Below are the code and all the weights of a small trained network. Each question names an input and a class and asks about switching units off, where a switched-off unit gives its printed mean instead of its output.

import numpy as np


def w(rows, s, z=0):
    codes = np.array(rows[::2]) - 128.0
    scale = np.full(codes.shape[1], s)
    scale[-1] = z or s
    return codes * scale


def f(y):
    return np.maximum(y, 0)


def log_softmax(a):
    a = a - a.max(-1, keepdims=True)
    return a - np.log(np.exp(a).sum(-1, keepdims=True))


def net(x, mask):
    res = np.array(x, float).reshape(1, 8) / 4 @ E
    y = f(res @ A[0][:, :-1].T + A[0][:, -1])
    res = res + np.where(mask, y, B[0][:, -1]) @ B[0][:, :-1]
    return log_softmax(res[-1] @ U[:, :-1].T + U[:, -1])


A, B = {}, {}
E = w([
[174,168,147,112],'x0',
[16,202,210,132],'x1',
[76,176,145,93],'x2',
[177,167,176,101],'x3',
[171,79,208,47],'x4',
[202,156,156,255],'x5',
[228,222,171,109],'x6',
[151,33,218,162],'x7',
],0.0074)
A[0] = w([
[246,63,111,144,106],'neuron 1',
[210,105,158,165,134],'neuron 2',
[79,120,92,132,137],'neuron 3',
[88,110,202,152,147],'neuron 4',
[106,167,208,25,155],'neuron 5',
[95,129,217,173,168],'neuron 6',
[242,187,108,140,215],'neuron 7',
[168,159,60,12,118],'neuron 8',
[150,118,162,52,154],'neuron 9',
[183,174,72,32,169],'neuron 10',
[167,85,104,137,253],'neuron 11',
[223,104,178,117,163],'neuron 12',
[57,83,94,150,164],'neuron 13',
[75,101,62,156,192],'neuron 14',
[157,72,156,163,86],'neuron 15',
[133,235,96,181,126],'neuron 16',
[20,85,150,210,201],'neuron 17',
],0.011,0.0057)
B[0] = w([
[100,120,123,192,226],'neuron 1',
[163,76,198,187,208],'neuron 2',
[104,161,74,200,178],'neuron 3',
[185,92,102,106,195],'neuron 4',
[102,109,132,66,232],'neuron 5',
[244,79,87,48,212],'neuron 6',
[129,145,202,175,254],'neuron 7',
[21,158,137,127,217],'neuron 8',
[89,77,121,117,199],'neuron 9',
[37,149,169,155,227],'neuron 10',
[91,155,104,190,221],'neuron 11',
[103,81,141,157,227],'neuron 12',
[162,148,35,143,214],'neuron 13',
[150,181,54,168,215],'neuron 14',
[141,132,142,150,176],'neuron 15',
[204,254,216,105,218],'neuron 16',
[192,120,43,98,252],'neuron 17',
],0.0088,0.0096)
U = w([
[133,80,183,255,50],'0',
[131,140,85,184,197],'1',
[163,251,204,132,39],'2',
[199,143,151,153,253],'3',
[147,72,131,61,151],'4',
[13,158,137,92,81],'5',
[130,181,65,156,103],'6',
],0.011,0.0043)

Each question gives the input, the list of numbers given to net, and the class t.
The units are the neurons (one row each of A and B). Each row of codes is followed by its name. A weight is (code - 128) times the scale printed after its matrix; where a second scale follows, it is the last column's (A, B and U).
mask holds one flag per neuron, in row order. A switched-off neuron (its flag False) gives its mean, the last column of its row in B, instead of its output. The means were averaged over made-up inputs and are rounded, as every weight is.
A unit's drop is (log p(t) with every unit on - log p(t) with that unit switched off) / (log p(t) with every unit on - log p(t) with every unit switched off).
The circuit of an input: a set's keep is (log p(t) with only the set's units on - log p(t) with every unit switched off) / (log p(t) with every unit on - log p(t) with every unit switched off). Starting from the 12 units with the biggest drops (on a tie, the unit counted first), units are removed one at a time, each time the one whose removal leaves the highest keep (on an exact tie, the one counted first), for as long as the keep stays at least 0.8.
units of the circuit, in order: the units of the circuit, biggest drop first
most important unit: the unit with the biggest drop
top k neurons: the k neurons with the biggest drops, biggest first
drop of u: that unit's drop, to one decimal
input [-2,-8,-2,-4,-5,-1,4,-7], class 2: top 2 neurons	neuron 16; neuron 7
input [-5,5,2,-3,2,-7,-3,0], class 6: units of the circuit, in order	neuron 13; neuron 17
input [-4,3,-7,8,-3,7,-3,5], class 3: units of the circuit, in order	neuron 6
input [4,6,-5,-2,-5,8,1,3], class 3: units of the circuit, in order	neuron 6; neuron 10
input [-4,-6,-8,-5,-2,7,-8,-7], class 6: units of the circuit, in order	neuron 14; neuron 13
input [-4,1,-2,-4,7,0,-7,4], class 4: top 2 neurons	neuron 6; neuron 4
input [1,2,-6,7,1,-5,-2,1], class 5: top 3 neurons	neuron 17; neuron 6; neuron 2
input [3,7,-3,8,7,5,0,5], class 4: top 2 neurons	neuron 6; neuron 5
input [2,-3,3,-6,2,-1,7,-2], class 5: top 2 neurons	neuron 8; neuron 10
input [-3,-2,1,3,-2,-2,6,-8], class 2: drop of neuron 1	0.0
input [-6,-8,-3,-7,-2,-3,-2,8], class 1: drop of neuron 14	0.2
input [4,-8,4,1,-8,3,-2,0], class 0: drop of neuron 6	0.2
input [8,-7,-1,-7,-6,5,2,-3], class 0: top 2 neurons	neuron 1; neuron 2
input [-8,-7,2,4,-7,2,5,-1], class 2: most important unit	neuron 16
